Table B holds the same points as the rows below and some others, measured another way and shuffled. Each row below is followed by which row of B it is.
B:
1: [  42  107 -100   -2   22  -47  121  -67  206    9  -29   19   80  201
  -76  -23   28   89 -124   13  -43  147  -53]
2: [ 210    7   44 -130  -32  163  100  -54  -30  -23  -78   68   10   43
   49 -112  -56   44  172  115   12  281 -272]
3: [   2  -34   77  -52  -34  132  -73  -44  -45    8    3   -9   -3   31
   56  -23  -92    0   44  -48   40  123 -165]
4: [-151  141  -41   16    1 -116   56  -35   19   96  -31  -73  115  167
  -61   63   52  113 -325 -145   41 -135  147]
5: [ -20  -12   44   74  -13   68   -7  -52  194  -12  -18   -4  -45  109
   41   -4  -11   56   45   21  -42   71 -107]
6: [  75   67   20  -75  -40 -108  108  -70 -260  -35  -25  -32    7 -131
  -43  -52  165  -81 -106  -19   46  -13  205]
7: [  33   54  171    5  -20  -55  106 -123 -282   -2  -44    2   -5 -171
   58  -50  223  -28  -54   -8   75  -65  114]
8: [-176   28   65 -153  -58  -88 -100   25 -574   30  -50 -219  149 -149
  -33  103  -75  -46 -345 -278  225 -292  343]
9: [ 170   15   52 -155  -90   61 -111 -127 -296  -16  117   18   -7  -10
   40 -153   -8  -11   -6  -92  -72  212 -162]
10: [-85 -51 144  86 -35  64 -99 -75   3 -10  30 -35 -88 -36  88  11  33 -29
  33 -61   5 -31 -19]
11: [-40  45  18  58 -23 -64  46 -50  50  -4 -11 -39 -33  32 -13   4 103  10
 -92 -25 -22 -52 121]
12: [-131   23   35  232   50 -199  129  -80  190  -90  -51  -60  -73 -105
  -61   78  277 -104 -109   30   18 -161  371]
13: [ -26   29  -95 -204 -117   98  -31  114  -98   84  -28  -68  -14  116
  -43    8 -182  -12  -60  -86   64   15    5]
14: [  48  -14  -29  -44  -87   91   24   25  120   10   10   19 -157   46
    0  -50   -4  -68  131   54  -43  110  -43]
15: [  46  -47   91  -38  -89  126  -44  -12  -57  -12  -11  -20 -105  -12
   78  -44  -42   -5  131   19  -11   48  -87]
16: [-203  -37  300  215    8  -63 -131 -180 -183  -17   45  -88  -36 -174
  137   53  198  -17 -126 -160   46 -241  151]
17: [ -80   14  -84  -13  -87   24  -96   33  142   35   60  -72  -68  179
  -37   23  -92   21  -83 -100  -70   -6   25]
18: [   0   45   37 -118  -75   84   20   13 -131   77  -45  -27    6   59
   32  -23  -52   46  -30  -45   59    4  -51]
19: [-128  -60  -11 -129 -143   95 -147  134 -192   36  -14 -161  -80   -9
    2   65 -192  -65  -44 -140   79 -153  147]
20: [   5   28   16 -114  -48  -23   23  -11 -257   -9  -40  -74   38  -80
  -29   -5   -2  -54 -102  -75   92  -25  130]
21: [ 178  -26  157  -87  -58  168  -38 -118 -170  -21    8   50  -20  -18
  125 -133  -26   49  163   30  -24  225 -298]
22: [  15    7  171   57   -6  -33   85 -116 -160  -37  -41    2  -53 -178
   61  -32  209  -68   18   23   61  -40  102]
23: [  10  -63  101    8   32  111   18  -67   16  -61  -76    4   16  -64
   39    8  -35  -66   97   30  111  147 -109]
24: [ -82  -67   42  -30  -26   58  -95  -17  -92  -38    1  -70  -13  -73
    0   44  -80 -121  -20  -95   98   32   42]
25: [  74   49  138  -71  -62   83   46  -73 -193   57  -32   24  -12   -1
   96  -80   60   74   25   -6   23   37 -121]
26: [ -66  -87    1  -21   25  130  -43   25  107  -60  -99  -70   52   33
  -15   82 -202  -46   40  -16  129  119  -78]
27: [-188  -74   62   49  -64   61  -62   77   27    8  -55 -115 -119  -54
   26  104  -52  -91   18  -56   97 -179  177]
28: [  50   87  -77 -157  -67   72   49   28   -7   73  -48  -22   69  214
  -25  -32 -128  133  -81  -34    6   95 -122]
29: [   4  -49  190   25    1   69  -34 -124 -166  -41  -15   -6   -6 -141
   93  -27   60  -52   50  -27   77   60  -65]
30: [  11  -28  164   48    5  107   73  -66   22  -14  -96   19  -30  -47
   90   -9   45   14  121   72   79   58 -110]
31: [-43  48 -62 -55 -54 -51 124  58 -22  16 -78 -50 -53 -41 -78  31  64 -99
 -67   5  84 -75 241]
32: [-247  -42  211  193  -38  -99 -105  -59 -153  -28   -1 -162  -88 -177
   79  110  157  -53 -141 -140   65 -371  344]
33: [ 100    8   32 -117  -95  126   49   23  -67   24  -56   -1  -65   43
   49  -64  -52   35  114   57    6   84 -106]
34: [  51  -17  270   94  -29   95   69 -110  -94  -16  -85   18  -84 -108
  176  -55  147   75  158   98   15  -42  -94]
35: [  11   13   44   25  -54  -30  -28  -94  -32  -13   81   -1 -100  -35
    8  -58  123  -76  -20  -41  -56   42   56]
36: [  26  103  -73  -87  -19  -30    7  -72  -11   40   25  -19  115  197
  -53  -37  -35  108 -203 -107  -31  116  -73]
37: [-63 -42  28 -30 -43  95 -34  22  18   6 -39 -48 -38  10  12  37 -91 -50
  28 -32  73  25 -13]
38: [  13  -78  109   -3 -110  158  -86   10    1   -7    7  -27 -167   -8
  105  -33  -55  -15  183   22  -33   22  -91]
39: [ -76  -95   22  -83  -79  150  -40  108  -28   -5  -83  -80  -97  -58
   13   60 -157 -121  113   -9  129  -18   45]
40: [-143  -91   20  149   10   17 -114  -37  241  -82   22  -80  -78   20
   -9   85  -39  -85    3  -52   -6   11   67]
41: [ -46  -42   58  -57  -96   36 -103   -6 -193   -6   55  -68 -102 -103
   19  -10   -2 -126   -7  -98   33  -43  110]
42: [ -31  -52  101  -22  -28   61  -61  -40 -139  -40  -35  -68   -1  -77
   42   19  -46  -39    7  -58   78    9    9]
43: [ -58  -81   27   93  -52   -3 -133  -59   86  -86   94  -55 -146  -54
    0   10   34 -142   29  -59  -62   28   95]
44: [ -48   20   13 -199  -32   35  140  107 -334   24 -210 -100   93 -146
  -49   78  -86  -92  -77  -22  292 -104  205]
45: [ -75   27   37  -53  -59   36  -82  -31 -123   58   27  -61   22   63
   18   11  -52   28 -125 -140   34  -28   -5]
46: [  73  139 -150 -247 -101   39   36   46 -109  116   -7  -29   94  261
  -69  -61 -146  136 -179  -99  -19   97  -87]
47: [ -75    3  140   71   49   76  -11 -110   46    7  -63  -12   91   60
   74   32  -20   88  -49  -42   82   51 -153]
48: [ -15  -32   11   36  -20   17   15  -34   87  -47   -2   -5  -89  -50
  -18   -3   52 -120   51   19   16   71   56]
49: [  -1  -10  103   13    8  -43 -119 -170 -207  -62   79  -48   60  -73
   20  -30   51  -39 -135 -149    7   74    8]
50: [   6  -14   16 -149  -81   42   86   89 -252   -9 -132  -88  -33 -133
  -14   20  -44  -94   17   14  157  -83  185]
51: [-183  -25  146   32  -66  -20 -175  -47 -256   21   35 -152   -6  -58
   67   66   -8    9 -180 -211   57 -230  163]
52: [ -64   35   38   55  -58  -79  -65  -92  -54    9  104  -37  -87  -14
   -3  -25  136  -58 -122 -112  -60  -56  138]
53: [ -80 -118  -71   19 -107   82  -94  113  201  -58   18  -84 -234  -16
  -33   50  -99 -184  152   13  -23   -5  135]
54: [ 230  109 -139 -169  -54   90  165  -12  164   36  -35   98   11  249
  -52 -138  -55  103   73  117  -89  328 -259]
55: [ -95  -28  287  128    7   29  -18 -132 -178  -11  -51  -38  -13 -154
  146   19  139   23   -4  -43   94 -134   19]
56: [  24  -43  172   90  -20   56  -22 -118  -14  -48   -1    1  -76  -63
  103  -41   91    7   95   22  -25   38  -70]
57: [ -57   55   77    0  -21 -123  172   -4 -236  -21 -142  -94    4 -187
  -24   49  180  -67 -120    7  147 -224  361]
58: [  34  -58  -17 -121  -54   93  -46   27 -101  -49  -32  -59  -16  -40
  -20   -4 -133 -100   52  -31   75  116  -13]
59: [ -52  -55  -67 -166 -170   87 -105  140 -158   32   37 -102 -179  -56
  -30   10 -127 -179   43  -85   42  -64  163]
60: [   9   55   30  -15  -17  106   75  -29  141   65  -71   32   19  179
   41  -22  -39  128   17   31    7   90 -188]
61: [-220  -72  140  110    3   25 -139  -47  -39  -14   -8 -114   -7  -64
   49  110  -27  -52  -96 -146  108 -139  105]
62: [  29   -9   43   99   21  -78   12 -146   60  -99   49    3  -45  -73
  -20  -36  154  -98  -23    0  -44  105   76]
63: [-119  -20   27  -41   26  -34   89   51 -162  -53 -184 -132   94 -145
  -62  127  -42 -100 -113  -39  248 -125  265]
64: [ -84  -32   95   12  -32  -68  -29  -38 -249  -59  -28 -111  -20 -197
   -4   49   77 -124  -94  -92  109 -144  271]
65: [   3   71   60 -160  -64   45  -46  -52 -324   82    5  -43  101   43
   31  -37  -53   68 -161 -152   66   12  -66]
66: [-30  26 -24  -4 -36 -73  46 -14 -34 -30 -22 -63 -35 -35 -52  17  70 -68
 -87 -27  26 -48 195]
67: [ -55   22  221  129    5    5   52 -130  -45   13  -49    0  -26  -58
  116   -4  176   60   -6    5   39  -93    2]
68: [ -34  -83  147  -12  -26  121  -86  -36 -134  -41  -48  -68   -9  -76
   84   20  -85  -22   61  -43   89   14  -58]
69: [ -36   17  -45   -1  -28  -17  134   59  100  -22 -119  -57  -48    1
  -54   47   22  -48   -3   60   67  -52  173]
70: [-151  -80   47   43   -6   46 -150  -28   11  -37   24  -93  -10  -25
    4   79  -94  -96  -57 -133   78   -2   46]
71: [-75   4  98 113  13  29  73 -54 153   0 -78  -7 -40  22  47  36  78  21
  20  40  43 -28   5]
72: [ -15  -56  117  118   62   85   69  -72  200  -74 -122    2   11    0
   55   40    0   18  114   90   70  103 -109]

[ -86  165 -247  -30   12 -221  -93  140  145  318   70 -277 -609  -33
   -5   11   33   75 -268 -129 -310  126    3   26 -370   96  380   -1
  157] => 46
[  -3   22  184  -68  154  145   88  -22   91   73 -150   42  -36   25
 -167  -10  163  341   22  286 -303   37 -230  -46   57   63  143  173
  -45] => 14
[  29 -390   20 -275  -51 -259  -53 -145  181 -308   64 -414   14 -314
   55   59  113   97 -159   99   57  -74  303 -114  209  -39 -260   45
   30] => 55
[ 216  368  115   72   18 -106  -52  275   65  232  195 -149 -419   64
 -108  249   75  526 -548 -350  -65   57  -53   70 -554  126  200   84
 -323] => 1
[-135 -283 -127 -311 -121 -310  -64  188   58 -270  176 -176 -426 -114
   33    1 -179   93  -43  682 -603   46   25   85  105 -159  169 -251
  142] => 61
[ -29 -155    8 -131 -135 -204  -56   21   94 -173  390 -290  -59 -156
  -38  141  -76 -153   -6  129   13  -39   30 -134   63 -122  -15 -208
   35] => 68
[ 107   73  326  157   -3   44   32  -63   99 -125 -366   59 -122  207
 -130   85  -71  729 -380  173 -372  -65    3  130   36  155 -181   15
 -347] => 12
[-147    4   89  242 -311  -44  -76 -253  154 -101  -87 -180 -135   52
 -151  131 -279  -14    7   77 -144  -59  134 -145  218   89 -143 -348
   46] => 50
[  79 -464   14 -306   94 -153  -45 -226   98 -311  -89 -399  315 -462
  103   72  342  183 -194  -91  289  -39  361 -226  243  -17 -409  355
  -54] => 34
[ -34   69  -94   53  -70 -197  -72  -97  214  170  310 -439 -179 -100
  -37  100   19 -257 -141 -404  220  -47   61 -164 -156   40   62 -100
  103] => 65
[  31  219  142   75 -155   36  -26  158  -46   59  549  -87   47  -27
 -196  315  -86 -124   47  -98  144   27 -234 -237 -161  -82  148 -206
 -145] => 70
[ -98 -112 -169   29  -23  -22  -98 -137 -103   31  278 -305  433 -351
   44  174  154 -442   77 -422  507   66   67 -448   81  -82 -155  102
   36] => 51
[ -36   66  258  255 -194   12   17 -301  276  -31   58 -191    4  160
 -206   99 -197  -76   22  -52   29 -186  -44 -120  199   89 -160 -323
  -22] => 64
[ -85   45  222  118   11  165   97 -279  229  114   50 -114  144   85
 -231   11   34 -163  246   40   23 -107 -261 -195  208   53   32  -91
   94] => 41
[ -29   80  188  110  -46  -31   34 -100  252   35 -160  -84 -347  226
 -159   -9 -128  308 -153  224 -433  -81  -97  108   38  121   74 -166
  -19] => 66
[  99  -81  277  -73  -80 -162   52 -134  366 -115  280 -340 -143   53
 -150   58  -54   32  -88   85    9 -218  -42   10   77    1  -68 -226
  -17] => 29
[-242   63 -112  305 -475 -248 -159 -277  281   47  258 -455 -357   40
 -130  145 -426 -522   62 -209   28 -119  192 -199   99   66  -29 -621
  274] => 8
[ -98   83   33  177 -229  139  -89   29 -247  -76  273    5  329 -177
 -147  353  -99 -147  152  -75  186  132  -63 -410   76  -78  -70 -118
 -147] => 39
[ -82 -216  -53 -191   56 -161   -9  -44  167  -74 -105 -215 -249 -109
   14  -74   64  168 -104  308 -355   15   49   12  100    6   62   42
  125] => 33
[ 103   -1 -231  -82   92 -150 -169  311 -353  -14  242 -155  203 -386
  181  310  232  215 -462 -462  306  223  163 -223 -353  -85  -94  353
 -343] => 60
[  -3  172  201  130 -172  -22   12   30  122   27  397 -112 -109  152
 -211  187 -212 -102   37   57  -56  -88 -247  -82  -36  -37  107 -347
  -75] => 24
[-216   22 -267   68  -32 -117  -91  147 -139   84   62  -35 -185  -21
   47   22 -136 -110  -52  140 -336  155 -102  -75  -58  -66  200 -115
   71] => 13
[ -51   95  142  177 -187 -131   -6 -190  353   51   66 -269 -373  211
 -173   28 -245  -19  -93   26 -210 -159  -25   34   41  109   36 -377
   76] => 20
[  67 -262  123 -343  154 -304   97  -94  475  -70  235 -421 -305   16
  -22 -173   95  -17 -108  274 -201 -215 -100  147   84  -54   87  -91
  167] => 21
[ 132   85  276  -48 -221 -184  -11  123  217 -134  409 -210 -359   92
 -192  221 -201  240 -200  196 -184 -123  -52   67 -122  -24   67 -354
 -154] => 23
[  14  156   49  279 -128   71 -109   51 -238  -42  -67   38  176  -54
  -36  295  -71  316 -290 -241   60  115   83 -189  -78   48 -200   30
 -362] => 69
[  35 -175  -34  -99   94 -141  -30 -171  145  -24   18 -362  111 -226
   54   24  216   13 -206 -267  224  -46  162 -155   38   26 -174  193
  -11] => 25
[  64 -122  299   41  -46 -140   51 -419  532  -82 -226 -388 -238  123
 -142  -66   -7  261 -214   11 -110 -260  161   71  209  199 -229 -123
   40] => 7
[ -32   66 -257  -70   -1 -243 -142  238  -49  135  168 -239 -353 -166
   79  130   44  118 -333 -163 -141  159   88  -43 -336   -6  200   68
  -15] => 28
[  81  205  360  117  159  281  160  -82   90  166  209   47  332  140
 -258   88  137   14  156  -47  148  -77 -480 -181   38   -2   74   62
 -168] => 43
[-241  101  114  226  -32  333   70 -258   25  182  -89   74  242   47
 -264   36   -7 -243  454  153  -87   50 -333 -336  290   55  124  -65
  150] => 59
